[192  88 123 154 130 136 141 185 112 137 114  94 129  85 129 145 132 118
 114 127  98 169 150 129 161 130  80  93  86  93  98  85 150 129 122  89
 124 136 179] -> <135>
[ 95 178 115  91 109 158 110 121 175  84 107 114 148 145 140  92 168 107
 136 171 146 112  93 184  94 127 148 155 178 141 180 144 130 171 118 177
 144 175  66] -> <208>
[159  77 137 102 143  86 157 125  79 176 156 134  97 116 111 174  93 153
 101  78 124 149 156  66 159 130 120 101  91 130  67 122 119  97 154  86
 111  81 186] -> <74>
[ 81 175 119 122 119 148 106 102 163  97 121 142 144 156 137  94 144 119
 149 156 143  97 102 175  95 126 156 159 169 144 176 153 123 154 116 170
 139 149  72] -> <24>
[186  97 123  87 129 142 136 184 118 131 110  97 135  88 131 137 135 115
 121 135  98 164 147 109 156 130  81  98  91  91 108  86 170 139 154 116
 123 140 170] -> <197>
[171  77 132 100 139  99 154 144  88 166 143 120 107 106 116 167 106 143
 103  91 118 157 154  74 161 130 107  98  87 119  74 111 128 100 147  86
 114  99 185] -> <91>
at: [147  86 114  99]
<91>, 35
find: [171  77 132 100 139  99 154 144  88 166 143 120 107 106 116 167 106 143
 103  91 118 157 154  74 161 130 107  98  87 119  74 111 128 100 147  86
 114  99 185]
<91>
find: [ 81 175 119 122 119 148 106 102 163  97 121 142 144 156 137  94 144 119
 149 156 143  97 102 175  95 126 156 159 169 144 176 153 123 154 116 170
 139 149  72]
<24>
at: [123 154 116 170 139]
<24>, 33
size: [192  88 123 154]
4
order: [111  81 186 159  77 137 102 143  86 157 125  79 176 156 134  97 116 111
 174  93 153 101  78 124 149 156  66 159 130 120 101  91 130  67 122 119
  97 154  86]
<74>
find: [159  77 137 102 143  86 157 125  79 176 156 134  97 116 111 174  93 153
 101  78 124 149 156  66 159 130 120 101  91 130  67 122 119  97 154  86
 111  81 186]
<74>

[143 111 173  94 179  88 169 170 122  89 168 162 160  79 114  85  68 191
  86 158  98 168] : <166>
[ 72 153 173 124 148 119 127  64 112 140 169 106  95 185 119  83  95 166
 185 122  66 122] : <74>
[106 143  70 105 152 156 124 145 147 128 185 124  79  68 192  64 181 178
  82 111 125 126] : <13>
[ 64 112  72 122 185  95 173  95 185 119 148 124  83 167 127  66 122 140
 119 106 153 169] : <9>
[ 64 112  72 133 185  95 173 148 185 119 148 124  83 143 127  66 122 140
 119 106 153 169] : <208>
at: [128 185 124  79  68 192  64 181 178  82]
<13>, 10
size: [ 72 153 173 124 148 119 127  64 112 140 169 106  95 185 119]
15
dup <13>: 
[124]
dup <166>: 
[168]
order: [127  66 122 140 119 106 153 169  64 112  72 122 185  95 173  95 185 119
 148 124  83 167]
<9>
order: [122  66 122 185 166  95  83 119 185  95 106 169 140 112  64 127 119 148
 124 173 153  72]
<74>

[102 104 102 112] : <74>
[129  93 130 111] : <166>
[129 101 130 119] : <91>
[129 115 130 111] : <135>
[ 93 118 129 183] : <9>
[145  98 123 131] : <103>
[121 121 121 111] : <24>
[ 80 157 124 118] : <13>
dup <24>: 
[121]
order: [118 129  93 183]
<9>

[120 124 142  96 136 152 126 181 129 123 121  86 127 150 125 116 162 123
 116 122] : <9>
[132 134 151  98 143 145 129 159 193 136 135 116 130 104 147 134 114 126
 106 120] : <135>
[138 135 145 145 139 145 120 129  92 139 131 105 129 145 112 141 133 108
 128  97] : <166>
[133 135 109 144 132 106 128  92  95 133 117 144 128 118 122 142 146 105
 137 129] : <91>
[129 129 100 105 150 134 128 103 149 123 123 142 129 104 144 125 165 139
 113 105] : <103>
[127 124 137 129  92  65 128  96 162 121 127 137 128 112 140 126 158 118
 146 124] : <35>
[128 130 119 114 114 123 129  92 120 125 135 142 131  93 154 128 128 145
 129 136] : <24>
size: [128 130 119 114 114 123 129  92 120 125 135 142]
12
find: [138 135 145 145 139 145 120 129  92 139 131 105 129 145 112 141 133 108
 128  97]
<166>
at: [129  92 120]
<24>, 7
size: [138 135 145 145 139 145 120]
7

[128 150 123  90 142  90 125 137  98 129 145 117 127 128 154 142 140 102
 128] = <103>
[127 167 121 133 147 116 123 111 128 127 136 116 129 128 137 121 116 128
 126] = <91>
[146 138 163 105 131 114 113 135 129 141 128 129 134 108 130 127 110 135
 122] = <114>
[131 149 139 136 135 141 134 117 127 129 127 130 131 129 115 134 131 149
 127] = <166>
[128 131 113 140 125  71 127  99  90 127 119  93 129 128 117 124 139 125
 128] = <208>
[127 134 113 146 108 135 122 105 138 130 163 114 129 128 110 141 135 131
 130] = <9>
[128  90 135 106 118 109 129 101 123 126 142 141 124 128 118 113 121 131
 126] = <197>
[143 131 140 139 136 129 142 129 116 133 131 123 141 116 129 123 129 178
  94] = <35>
[130 129 117 120 123 134 133 134 131 129 132 120 130 131 134 139 123 138
 127] = <74>
[129 140 116 178 141 133 136 116 139 129 141 131 129 129 143  94 123 123
 131] = <135>
find: [131 149 139 136 135 141 134 117 127 129 127 130 131 129 115 134 131 149
 127]
<166>
order: [131 129 129 143  94 123 123 131 129 140 116 178 141 133 136 116 139 129
 141]
<135>
at: [120 130]
<74>, 12
order: [135 122 105 138 130 163 114 129 128 110 141 135 131 130 127 134 113 146
 108]
<9>
size: [129 140 116 178 141 133 136 116 139 129 141]
11

[106 136 105 129 126 121  88 129 105  95 129 129 169 111 134  84 127  81
 136 124 121 103 130 130 133 130 112 118 133 113 128 141 105 103 143] = <114>
[110 154 108  56 134 138  77 128 126 109 127 128 145 107 136 105 129  73
  94 126 123 126 127 141 132 128  96 118 116 137 122  92  94 143 142] = <35>
[133 108 130 143  84 105 127 111 106 112 103 130 133 122 129 126 130 103
 136 128 157 129 130 136  95 169 113 134  81 129 121  88 141 118 129] = <208>
order: [ 81  84  88  95 103 103 105 105 105 106 111 112 113 118 121 121 124 126
 127 128 129 129 129 129 130 130 130 133 133 134 136 136 141 143 169]
<114>
size: [133 108 130 143  84 105 127]
7
find: [110 154 108  56 134 138  77 128 126 109 127 128 145 107 136 105 129  73
  94 126 123 126 127 141 132 128  96 118 116 137 122  92  94 143 142]
<35>
at: [107 136 105 129]
<35>, 14
find: [106 136 105 129 126 121  88 129 105  95 129 129 169 111 134  84 127  81
 136 124 121 103 130 130 133 130 112 118 133 113 128 141 105 103 143]
<114>

[106 131 131 127 131 125 112 136 127 136 149 146] = <208>
[165 104 139 111 150 130 135 122 143 153 115 190] = <24>
[106 131 131 137 131 125 112 136 127 136 149 124] = <35>
[106 131 131 137 131 125 112 136 127 136 139 124] = <103>
find: [106 131 131 127 131 125 112 136 127 136 149 146]
<208>
size: [106 131 131 127 131 125 112 136 127 136]
10

[123 114 108 146] = <114>
[108 123 113 146] = <24>
[123  75 108 146] = <74>
find: [108 123 113 146]
<24>
order: [114 123 108 146]
<114>
at: [123 114]
<114>, 1
at: [123  75]
<74>, 1

